Both labels of each row
-2.3, -5.7, -1.5, -1.0, -12.8, 6.3, -2.8, 24.6, -2.9, 15.6, -61.0, -1.2, -0.5, 5.0, 9.4, -3.2, -5.3, -4.7, -28.2, -5.1, -3.6, -18.0, -3.7, 19.2, 4.5, -22.9, -10.3, 26.6, -18.5, 2.6, -0.6, 1.7, -10.8, -9.4, 13.4, -0.6, 9.2, 0.1, -6.1, -1.9, -1.1, -11.2, -0.6, -1.4, -7.2, -6.1, -4.3, -3.0, 2.3, 17.6, -6.6, 5.5, -5.7, -4.8, 9.5, 13.1, -13.3, -0.3, -4.5, -3.0, -14.9, -30.5, 6.7, -17.6, -1.3, 7.9, -19.2, -23.2, -5.6, 6.8, -10.6, -0.3, 0.4, 8.9, 5.3, -1.4, 6.0 -> [21] + N
-1.5, -10.3, 5.3, 10.6, -15.5, 0.5, -7.4, 13.1, -1.6, 9.3, -48.3, -12.1, 2.5, 7.5, 1.4, -2.4, -2.9, 6.9, -17.0, -1.2, 0.1, -7.5, 7.5, 16.2, -2.9, -3.0, -12.8, 11.6, -11.3, 0.0, 1.9, 0.1, -9.0, 8.4, -0.9, -3.3, 3.4, -4.0, -0.3, -2.0, 1.7, -4.0, -6.2, -4.3, -8.4, -14.5, -3.6, -3.6, 15.0, 0.9, -7.9, 4.8, -2.9, -9.6, 8.6, 19.5, -3.3, -5.2, 7.4, -1.7, -9.7, -1.6, 4.8, -9.0, -2.4, -1.9, 2.2, -5.7, -3.7, 12.4, -6.6, -19.1, -6.7, 10.9, 5.9, 3.1, 6.6 -> [25] + R
-12.4, -14.6, -8.3, -2.9, -15.9, 6.5, -6.5, 10.0, 0.3, 6.6, -37.5, -21.6, 17.9, 6.2, 4.9, -21.3, -3.7, 21.7, -19.3, -1.2, -0.1, -1.2, -1.3, 11.5, 2.0, 3.1, -10.4, 14.6, -9.6, -10.4, 2.1, 3.0, -11.7, 3.6, 23.5, 2.4, 3.7, -4.1, -18.3, 2.7, -1.1, -0.6, -6.7, 9.4, -4.1, -1.9, -1.4, -6.1, 6.5, -1.3, 0.5, 2.6, -11.2, -4.4, 4.7, 10.0, -15.2, 7.9, 2.3, -8.7, -8.3, -8.4, 17.1, -8.1, -1.9, 0.7, 0.2, -27.3, 0.0, 5.1, -3.4, -4.3, -9.7, 25.6, 6.4, 2.7, 4.2 -> [21] + W
-2.7, -4.7, -11.6, -3.7, -0.3, -2.6, -0.3, 13.5, -1.9, 14.6, -49.9, -9.0, 3.3, 2.3, -3.2, -9.5, -2.3, 5.0, -34.9, -5.6, -0.3, -2.7, 0.1, 26.9, 1.6, -6.3, -7.8, 23.5, -15.8, 2.3, 3.4, 5.9, -12.7, -8.0, 33.8, 2.9, 14.1, 3.3, -12.1, -2.7, 7.1, -5.4, -1.1, 4.6, -14.0, -1.6, -3.1, -1.5, 6.2, -0.9, 3.5, 9.1, -16.3, -1.8, 9.0, 6.1, -4.7, -2.9, 2.5, -15.3, -11.5, -10.1, 6.8, -17.8, 3.4, 5.1, 3.3, -31.7, -2.8, 5.3, -1.3, -6.5, -13.6, 10.6, 10.5, -0.3, 19.9 -> [21] + R
-3.9, -5.5, 3.2, -0.1, -26.6, 11.1, 3.2, 26.3, -1.2, 9.2, -85.0, -11.3, 6.0, 12.1, 11.1, -25.0, 5.5, 28.3, -31.0, -8.7, 10.2, 1.0, 22.8, 9.3, 0.5, -18.4, -21.8, 37.1, -2.3, 0.4, 11.6, 13.5, -21.8, 2.9, 13.8, -1.4, 12.0, -2.6, -3.8, -12.1, 9.7, 5.4, -0.2, -1.7, -12.0, -0.2, -18.6, -0.5, 5.2, 5.8, -1.3, 1.1, -15.3, -8.0, 21.0, 0.0, -22.2, -6.6, 10.3, 23.6, -28.3, -8.2, -47.1, -5.8, 3.6, 9.5, 8.5, -16.7, -21.8, 3.3, 6.1, -8.2, 0.2, 28.1, 12.0, -20.7, 3.3 -> [21] + R
1.6, -9.3, -3.9, 19.6, -19.1, 11.4, -22.0, 28.0, -0.3, 3.4, -65.5, -10.8, -4.4, 6.6, -0.1, -1.6, -3.6, 1.9, -28.8, -2.9, 5.3, -2.9, 5.1, 12.9, 5.7, -5.6, -9.0, 28.8, -10.2, -3.8, 3.4, 5.6, -13.8, 1.1, 16.0, 0.1, 6.9, -4.5, -8.1, -1.3, 2.7, -5.6, 0.8, -5.5, -17.5, -6.1, -6.0, -0.8, 3.9, 36.5, -1.3, 11.4, -9.1, -2.8, 17.1, 13.1, -6.5, 1.8, 8.9, -0.8, -20.3, -14.4, 1.3, -19.5, 0.3, 10.3, 5.7, -18.7, -5.3, 16.5, 6.6, -5.2, -9.6, 5.0, 6.8, 6.3, 8.2 -> [25] + R
3.4, -14.2, -9.8, 2.1, -15.2, 10.1, 1.9, 7.2, -6.0, 14.8, -31.4, -5.7, 17.2, 2.8, 7.4, -5.2, -3.6, 8.4, -34.2, -5.7, -0.7, -2.3, 12.0, 4.1, -3.7, 4.2, -35.2, 12.9, -1.4, -41.1, -0.7, 45.5, -0.9, 6.8, 9.5, 17.5, -3.6, 9.3, -15.2, -0.9, 4.9, 7.0, 17.4, -7.5, -14.3, 4.1, 7.7, 14.3, 15.7, -2.4, -6.0, 12.1, 4.3, -6.8, 13.5, 15.7, -18.6, -4.8, 18.2, 1.2, 2.0, -12.2, 14.7, -1.0, -0.5, 17.1, 1.3, -3.6, -4.7, 13.0, 6.3, -15.5, -6.4, -1.2, 9.2, -29.2, 7.7 -> [21] + R
-12.0, -14.9, 2.9, 2.4, -19.7, 6.1, -8.3, 23.3, -0.9, 13.0, -62.9, -0.9, 6.6, 2.4, 7.2, -1.4, -13.3, -27.1, -37.3, 1.2, -7.3, 1.3, 2.1, 16.5, 3.5, -11.1, -13.1, 12.9, -22.2, 1.9, 6.8, 1.4, -11.7, -6.7, 6.3, 4.5, 7.4, 5.0, 0.2, 3.2, 6.9, -0.5, -7.4, -3.6, -10.2, -10.6, -2.8, -14.0, 10.8, 7.1, -3.3, 2.9, -4.2, 3.2, 20.2, 18.8, -16.9, -1.9, 14.3, -4.5, -12.7, -19.6, 12.2, -21.2, -4.8, 27.5, 2.2, -23.3, 57.6, -28.7, 0.3, -11.7, -13.0, 29.7, 6.7, -8.0, 7.0 -> [21] + N
-9.9, -12.5, -9.6, 9.4, -15.2, 12.7, 9.6, 26.7, 1.2, 3.7, -67.2, -1.4, 12.4, 9.2, 12.3, -14.1, 5.7, 7.9, -25.2, 1.6, 6.9, 7.3, 2.8, 12.6, -9.1, -4.1, -25.0, 20.1, -2.6, -4.8, 10.2, 3.5, -7.9, -16.4, 18.7, -0.8, 5.6, -2.4, -17.7, -1.7, -5.2, 7.4, 9.7, -1.6, 6.8, -10.2, -7.8, -2.3, 12.2, -2.6, 7.8, 4.3, -12.5, -9.9, 11.6, 15.3, -27.8, 8.7, 15.4, 8.3, -14.6, -11.3, 2.4, -8.5, 2.0, 11.7, -2.0, -16.8, -4.8, 13.7, 6.6, 0.2, -9.0, 19.4, 9.8, -1.7, 6.3 -> [21] + F
-1.3, -11.5, -34.1, 0.5, -11.0, 3.9, 2.6, 18.7, -6.0, 16.9, -75.2, -6.3, -6.4, -7.9, 9.2, -2.4, -13.3, -7.0, -40.5, 2.6, -1.4, -8.0, 10.0, 8.0, 3.6, -14.4, -12.3, 27.1, -17.5, -7.0, 2.8, -4.5, -17.9, 0.5, 9.6, 0.3, 3.5, -5.1, -16.8, -0.9, -1.0, -13.3, -4.8, -1.3, -9.3, -7.3, 14.1, 4.6, 11.6, 1.4, -2.4, 7.6, -8.0, -1.5, 21.5, 20.6, -22.5, 1.0, 18.7, -5.7, -12.8, -22.9, 11.6, -16.5, -0.2, 9.9, 10.2, -22.8, -6.7, 13.9, 5.9, 1.1, -3.5, 14.0, 6.7, 0.7, 3.0 -> [25] + R
-4.8, 7.0, -13.4, 5.8, -22.9, 13.5, 4.4, 19.6, 8.0, 12.8, -80.8, -6.6, 1.3, 13.4, 8.3, -14.1, 6.6, 16.2, -39.8, -0.2, 8.7, -6.6, 2.2, 15.1, 7.9, -4.7, -20.5, 30.3, -3.3, -2.8, 13.6, 3.5, -20.6, 4.4, 2.1, -12.8, 14.9, -2.5, 10.3, -0.5, -2.4, -2.4, 6.9, 3.6, -21.9, 1.5, -10.0, -4.6, 9.6, 2.3, -8.3, 9.7, -12.1, -1.4, 15.9, 7.7, -25.9, -1.4, 16.1, 14.5, -24.8, -14.4, 3.3, -14.5, -7.1, 11.0, 0.5, -22.8, -12.1, 12.8, 0.8, -9.2, -9.7, 29.1, 9.3, -6.8, 5.2 -> [21] + R
-2.6, -10.0, -12.8, -1.5, -11.8, 9.9, 5.7, 22.2, 0.9, 0.0, -46.4, -7.9, 4.5, 7.6, 10.0, -17.3, -1.0, 3.2, -30.2, -2.7, 7.5, 3.7, 7.0, 10.7, -7.5, 1.8, -28.7, 24.9, -2.7, -8.8, 3.7, -16.5, -13.6, -2.1, 9.7, -6.7, 2.0, -1.8, -23.8, 1.1, 2.8, -1.9, 5.9, -9.6, -4.8, -5.8, -0.5, 0.5, 24.8, -14.6, -7.4, 11.9, -6.2, -0.8, 12.4, 14.1, -18.8, 0.6, 17.5, -6.5, -9.6, -5.4, -7.8, -13.8, -2.2, 14.1, -4.3, -15.9, 1.7, 12.4, 5.7, -4.5, -6.7, 12.8, 9.9, -2.3, 6.7 -> [25] + W
-8.0, -14.9, -1.9, -2.1, -30.5, 27.8, 0.1, 34.1, -6.2, 13.6, -82.9, -0.8, -22.0, 11.5, 18.4, -10.0, 3.9, 3.6, -46.0, -0.4, -2.1, -3.1, 10.6, 17.5, 2.3, -12.7, -12.7, 27.1, -19.3, 10.1, 15.1, 8.7, -21.3, -15.5, 11.3, -0.6, -1.3, 3.2, -11.5, 2.4, 0.6, -11.0, -5.2, -11.7, 3.2, -11.3, -7.3, -0.7, 4.1, 8.8, -9.2, 3.0, 2.8, -3.9, 27.5, 18.3, -23.0, 15.8, 8.8, 3.7, -19.6, -20.2, -2.0, -22.6, 5.3, 3.0, 6.1, -23.5, -12.1, 7.7, 4.1, -3.5, -5.4, 13.1, 11.1, -7.3, 9.0 -> [25] + N
2.3, 1.4, 2.6, 5.3, -13.3, 5.0, -1.1, 22.7, -3.4, 12.9, -67.3, -5.9, 7.3, 1.9, 4.3, -9.4, -7.5, 4.4, -32.4, -0.9, 5.9, -7.9, 9.3, 7.4, 12.6, -8.8, -10.4, 26.6, -2.7, 1.8, 4.3, 5.4, -14.9, -1.7, 12.3, -0.2, 6.5, 7.6, -4.0, -4.6, -3.6, -9.7, 0.3, 2.3, -16.7, 0.1, -3.4, 1.8, 5.3, -2.1, -6.5, 4.5, -13.2, -3.5, 12.1, 13.8, -14.6, -7.8, 5.3, -2.2, -19.6, -8.2, 1.8, -13.7, 3.8, 3.6, -0.4, -25.3, -9.5, 7.2, 3.4, 0.3, -3.8, 12.4, 15.9, 4.4, 6.5 -> [21] + R
3.6, -13.4, -6.4, 8.7, -21.7, 0.9, -0.4, 12.1, 6.3, 12.1, -60.6, -15.9, 9.7, 6.2, 7.1, -16.4, -3.1, 22.7, -17.9, -0.9, 3.7, -7.2, 1.7, 8.6, 4.8, -10.1, -9.8, 17.0, -10.5, 0.9, -2.2, 13.1, -10.3, -4.1, 19.3, -3.5, 8.8, 2.8, -7.2, -4.8, 4.5, 0.2, -4.0, 3.0, -12.0, -6.8, -0.2, -4.8, 8.4, -4.4, 2.2, 1.8, -13.0, 5.1, 1.8, 13.3, -11.0, -4.2, 0.3, -5.6, -7.2, -10.8, 5.9, -25.4, 8.8, 4.3, 4.2, -12.6, -15.4, 6.2, 0.0, -3.6, 2.7, 17.0, 3.8, -2.6, 4.9 -> [21] + R
-15.5, 1.2, -17.1, 0.3, -10.7, 14.7, -1.1, 23.1, -3.7, -1.7, -71.1, -5.1, -0.5, 6.9, 15.8, -20.9, 13.5, -2.9, -33.9, 5.7, 0.4, -2.4, -3.9, 22.9, -8.3, -11.2, -23.3, 27.3, -13.0, 5.7, 11.4, 3.6, -12.0, -7.1, 32.7, -2.1, 7.9, -3.6, -26.9, 0.0, 0.1, -6.3, 14.1, -1.1, 6.8, -3.4, -2.6, -5.6, 21.1, 7.0, 9.6, 3.9, -34.8, -1.4, 22.2, 6.6, -30.6, 5.7, 6.8, 17.5, -16.5, -10.4, 2.4, -21.6, 6.3, 19.2, 5.4, -26.3, -1.7, 5.3, 12.7, 5.2, -2.5, 8.5, 13.6, 3.0, 11.6 -> [21] + Y
-1.4, -4.6, -10.7, 16.1, -19.3, 11.8, -4.5, 43.5, 2.1, 11.4, -67.5, -22.2, 6.7, 7.8, 13.9, -29.3, 15.8, 3.5, -18.7, -4.6, 14.9, 4.7, 9.1, 13.1, -4.5, -1.6, -0.2, 26.4, -15.1, 4.0, 8.1, 10.9, -12.0, -1.3, 25.8, 17.3, 4.4, -3.5, 4.4, -1.9, 16.2, -10.2, -6.4, 2.6, -12.5, -0.5, -9.5, -6.7, 2.2, 5.2, 3.7, 3.8, -17.9, 9.6, 5.8, 12.1, -13.6, -9.0, 2.0, 6.6, -24.3, -8.7, -3.8, -10.0, 0.4, 13.5, 4.1, -34.8, -4.2, 6.5, 6.2, -3.6, -4.4, 8.6, 10.4, -7.3, 8.0 -> [21] + N
